[ 23 -30  31 -12   2  -5 -17  15 -11   7 -18 -13 -13   2  -1   2 -29 -16
  14  -6   1 -16  11   4 -29   2  -5  24  19 -15  -5   9   3  48  10 -74
  27  24  18  11  28 -15  -1 -19  23   5 -12   3 -10   2]
[21]/S
[  8 -25  26 -18   6  10   1   6   4  -5 -11 -23 -11  -8  -4  -6 -18  -8
   4   6   2  -1   6  -2  -7 -13 -10   6  19 -13  -5  25  -6  -6  28  -3
  22  18  12  20   5 -23  -8 -17  22  17  -7   5 -13 -10]
[21]/W
[ 11 -12  10   5   2   6  -7   5  -8   2 -17  -4 -18  16   7  -3  -1  -6
   7  -2 -14  -9   3  -6 -27 -14   7   1  10  -3   2   3   3   6   6 -13
   9   1  -5  10 -19  -8   5  11  38  -1  -2  -1  -2   2]
[19]/S
[  8  -8  -3   2   2   1  -3   2   1  -2  -1   7 -10  -4   9 -10  -5  -1
   3   9   2   2   8  -5 -41 -11  -3  -1  11   0  13  16  -6   8  24   1
  11  -5   6   5  -8 -10   3  18  17   2  -5   7   1   1]
[19]/U
[ 32 -28   8  -4  19  -4  -6   3  -1  -2 -11  -9 -16   3   4   0 -13  -7
   2  -2 -13 -14  14  -6 -62 -17  -3   2  18 -10   3  -2   4  19  14  -1
  10  12  -3   9  13 -23  12  -2  10  19 -10  -1  -1  12]
[19]/U
[ 27 -19   5   3   2  -3  -4  10  -5   0 -15  -7 -17   7 -11 -10   2  -3
   8   3 -18 -17  -4   0 -68 -20  10   6  13  -4  -3   5   4  17  15 -14
  31  16 -10  14   7  -7   8  31  15  12   0   3   4   4]
[19]/S
[ 11 -25   6   1   0   3   3   5  -4 -22 -10 -12  -3  12 -16  -2  -4   8
  -1   9  -6 -24 -10  -2 -23  -7   4  -8  -2  -3   1   0   8   9  -4  -6
  13  11  -1   9   9 -12  -7   7  11  -5  -3   5 -10   2]
[21]/S
[ 16 -20  -3   7  11 -11  -4  -4  -3  -1 -12   4 -19   2  -5  10 -12   0
   0  -4   3   0   8 -17 -60 -13   5  -2  16  12   1   2   2  13   6 -10
  15   4   3  19   8 -12   7  23   1  -1   3   9 -12   8]
[19]/W
[ 18 -20  16   3  -1   1   8   9  -5   0  -6  -5 -12  -2  10   2  -6  -7
  -6   0 -12 -12   0  -3 -25 -18   2  24  13  15   1   6  10   8   6   9
  29  10  -4  -3   7 -15 -11  -1  -1   0   3   0   0   2]
[21]/S
[ 13 -18  -2   7   1   4   4   2  -6   5 -21 -25 -17  -6 -13  -9 -12   3
   4  -7  -4 -24  -3  15 -31 -12   2 -14  10   7  -7   7   3   8   4 -21
   6  20  13   9 -49  -5  13  36  11   1   6  -1 -19  11]
[21]/S
[ 15 -18  16  -2  -2   8   0  11  -4  -3 -12  -2  -8   9   7   8 -14  -3
  -1  -1  -2 -28   5  -2 -33  -8  -2   6   4  -5  -4   0   6  10   2  -2
  11   4  -5 -15   5 -12  -4 -21   2   5  -3   3  -4   0]
[21]/S
[  4  -9  18  10  -3   5  -6  15   0   2 -15 -13 -16   5   4  -1  -7  -4
  21  -2   1 -14  -2   2 -29 -11   2   7  10  -1 -10  11  -6   2   6  -9
  20  16  14   6   2   0  -3   1  13   5  -2  -3 -10   3]
[21]/S
[ -4  -2  -6  -5  19   5  -6  -7   0 -10 -12  17  11   9   5 -11 -14   4
 -14  24 -14 -10 -10 -11 -39  -1  -7   7  11  -8  18  -5   5   8  13  15
   8   8   3  -2   2  -8  -5 -19   0  19  -2  16  -3  -2]
[21]/W
[ 12 -27  17   3  21   2 -13  -3  -5   2 -17  -7  -2   9  -9   4 -18   4
  -9  -6  24 -20  -8  -2 -20   0  -6   5   4  -3  -7   0   8   5   1  -8
   8   7  -4  11  15 -13  -3  -8  -8   8  -6   3 -57   6]
[21]/S
[ 19 -44  26   0  -5   4 -11  15  -5   7 -14 -14 -10   0  -6  -3 -22 -10
  -1   0  -4 -20  33   3 -33 -13  -2   2  15   1  -2   3  -3   8  15  -2
  21  29   8  16   9 -20   0  -3  12   9   4  13   2   6]
[21]/S
